Below are the code and all the weights of a small trained network. Each question names an input and a class and asks about switching units off, where a switched-off unit gives its printed mean instead of its output.

import numpy as np


def w(rows, s, z=0):
    codes = np.array(rows[::2]) - 128.0
    scale = np.full(codes.shape[1], s)
    scale[-1] = z or s
    return codes * scale


def f(y):
    return y / 2 * (1 + np.tanh(0.7978845608 * (y + 0.044715 * y**3)))


def log_softmax(a):
    a = a - a.max(-1, keepdims=True)
    return a - np.log(np.exp(a).sum(-1, keepdims=True))


def net(x, mask):
    res = np.array(x, float).reshape(1, 5) / 4 @ E
    y = f(res @ A[0][:, :-1].T + A[0][:, -1])
    res = res + np.where(mask, y, B[0][:, -1]) @ B[0][:, :-1]
    return log_softmax(res[-1] @ U[:, :-1].T + U[:, -1])


A, B = {}, {}
E = w([
[105,121,177,203,144,222],'x0',
[50,125,156,216,71,55],'x1',
[216,102,254,79,65,118],'x2',
[158,252,156,126,148,88],'x3',
[203,66,119,186,225,93],'x4',
],0.011)
A[0] = w([
[79,97,132,69,159,62,39],'N1',
[129,123,99,116,93,47,115],'N2',
[102,174,37,152,133,134,88],'N3',
[112,47,100,174,34,122,179],'N4',
[194,38,94,191,154,74,146],'N5',
[198,92,167,131,128,141,61],'N6',
[135,246,164,62,180,108,170],'N7',
[150,217,149,148,148,113,173],'N8',
[51,113,205,241,67,9,164],'N9',
[94,149,68,131,114,153,183],'N10',
[166,59,188,119,33,125,99],'N11',
[193,111,60,82,75,41,95],'N12',
[120,140,173,74,43,152,72],'N13',
[64,105,116,105,56,115,204],'N14',
[104,161,105,230,139,241,85],'N15',
[84,131,64,78,176,87,67],'N16',
[119,60,74,105,76,192,121],'N17',
[196,150,204,103,107,97,44],'N18',
[117,116,213,163,164,174,86],'N19',
[180,120,150,206,217,72,65],'N20',
[34,165,129,82,118,158,118],'N21',
[210,117,146,148,85,103,44],'N22',
[124,109,62,53,149,64,24],'N23',
[163,72,196,109,74,102,59],'N24',
[138,8,73,33,117,175,137],'N25',
[184,157,75,94,87,215,176],'N26',
[177,134,109,114,169,156,153],'N27',
[141,105,189,64,95,77,81],'N28',
[138,162,134,225,126,234,149],'N29',
[147,64,123,133,172,125,143],'N30',
[62,130,45,89,169,81,4],'N31',
],0.011,0.0027)
B[0] = w([
[195,115,170,145,48,178,146],'N1',
[225,118,206,139,95,254,168],'N2',
[126,47,76,105,149,83,185],'N3',
[207,179,117,166,124,78,195],'N4',
[76,194,145,31,154,80,221],'N5',
[80,119,61,86,79,157,197],'N6',
[161,164,81,186,104,66,218],'N7',
[167,90,64,203,75,36,188],'N8',
[167,237,33,106,153,198,252],'N9',
[79,101,84,53,171,90,172],'N10',
[143,92,37,122,175,92,226],'N11',
[202,123,184,64,48,201,191],'N12',
[65,78,163,41,170,98,197],'N13',
[148,186,152,101,174,88,183],'N14',
[140,71,88,82,23,174,208],'N15',
[99,54,69,88,97,164,166],'N16',
[183,145,122,149,153,31,184],'N17',
[97,99,49,104,114,102,222],'N18',
[200,110,133,65,53,191,185],'N19',
[41,169,180,40,153,98,212],'N20',
[86,162,199,10,164,90,183],'N21',
[64,72,37,104,91,105,186],'N22',
[182,103,170,148,40,231,165],'N23',
[107,62,35,102,125,115,214],'N24',
[179,195,96,185,126,66,214],'N25',
[159,244,82,117,204,162,187],'N26',
[146,210,112,106,167,132,173],'N27',
[89,80,32,69,123,154,203],'N28',
[195,72,120,103,17,136,202],'N29',
[130,181,166,100,103,103,181],'N30',
[97,51,55,110,108,117,178],'N31',
],0.0071,0.015)
U = w([
[163,77,131,106,60,210,160],'0',
[56,156,136,46,165,113,203],'1',
[67,49,69,106,148,135,30],'2',
[141,195,75,127,177,179,168],'3',
[167,140,92,188,106,34,123],'4',
[135,139,127,146,149,121,171],'5',
[82,49,254,250,182,181,2],'6',
],0.0097,0.0046)

Each question gives the input, the list of numbers given to net, and the class t.
The units are the neurons (one row each of A and B). Each row of codes is followed by its name. A weight is (code - 128) times the scale printed after its matrix; where a second scale follows, it is the last column's (A, B and U).
mask holds one flag per neuron, in row order. A switched-off neuron (its flag False) gives its mean, the last column of its row in B, instead of its output. The means were averaged over made-up inputs and are rounded, as every weight is.
A unit's drop is (log p(t) with every unit on - log p(t) with that unit switched off) / (log p(t) with every unit on - log p(t) with every unit switched off).
The circuit of an input: a set's keep is (log p(t) with only the set's units on - log p(t) with every unit switched off) / (log p(t) with every unit on - log p(t) with every unit switched off). Starting from the 12 units with the biggest drops (on a tie, the unit counted first), units are removed one at a time, each time the one whose removal leaves the highest keep (on an exact tie, the one counted first), for as long as the keep stays at least 0.8.
circuit, biggest first: the units of the circuit, biggest drop first
unit that matters most: the unit with the biggest drop
k most important neurons: the k neurons with the biggest drops, biggest first
drop when u is switched off: that unit's drop, to one decimal
input [1,8,2,-6,2], class 3: unit that matters most	N9
input [4,8,6,-4,-5], class 3: 2 most important neurons	(N9; N4)
input [5,5,8,-8,-8], class 1: 3 most important neurons	(N13; N14; N21)
input [5,6,8,-8,2], class 2: 4 most important neurons	(N24; N11; N7; N6)
input [2,1,3,0,4], class 1: circuit, biggest first	(N20; N5)
input [-6,-7,8,7,2], class 2: 2 most important neurons	(N28; N18)
input [4,5,4,-8,-3], class 4: 2 most important neurons	(N4; N17)
input [-5,-2,3,8,3], class 4: 2 most important neurons	(N7; N8)
input [6,4,-4,-7,-8], class 1: 2 most important neurons	(N21; N14)
input [6,-6,-7,2,2], class 2: 3 most important neurons	(N3; N12; N10)
input [-5,-2,-6,0,8], class 1: 2 most important neurons	(N5; N20)
input [-4,-7,8,3,7], class 2: 3 most important neurons	(N22; N18; N24)
input [-8,-5,8,1,1], class 0: 2 most important neurons	(N12; N23)
input [7,1,8,-3,-8], class 1: circuit, biggest first	(N13)
input [-2,3,6,-6,-5], class 2: 3 most important neurons	(N13; N28; N24)
input [0,8,0,2,-7], class 3: 2 most important neurons	(N9; N20)
input [-6,3,6,1,7], class 1: drop when N15 is switched off	0.2
input [-1,8,-4,8,0], class 3: drop when N25 is switched off	0.2
input [-1,1,-2,5,2], class 4: drop when N29 is switched off	0.0
input [-8,-7,5,7,-1], class 0: unit that matters most	N12
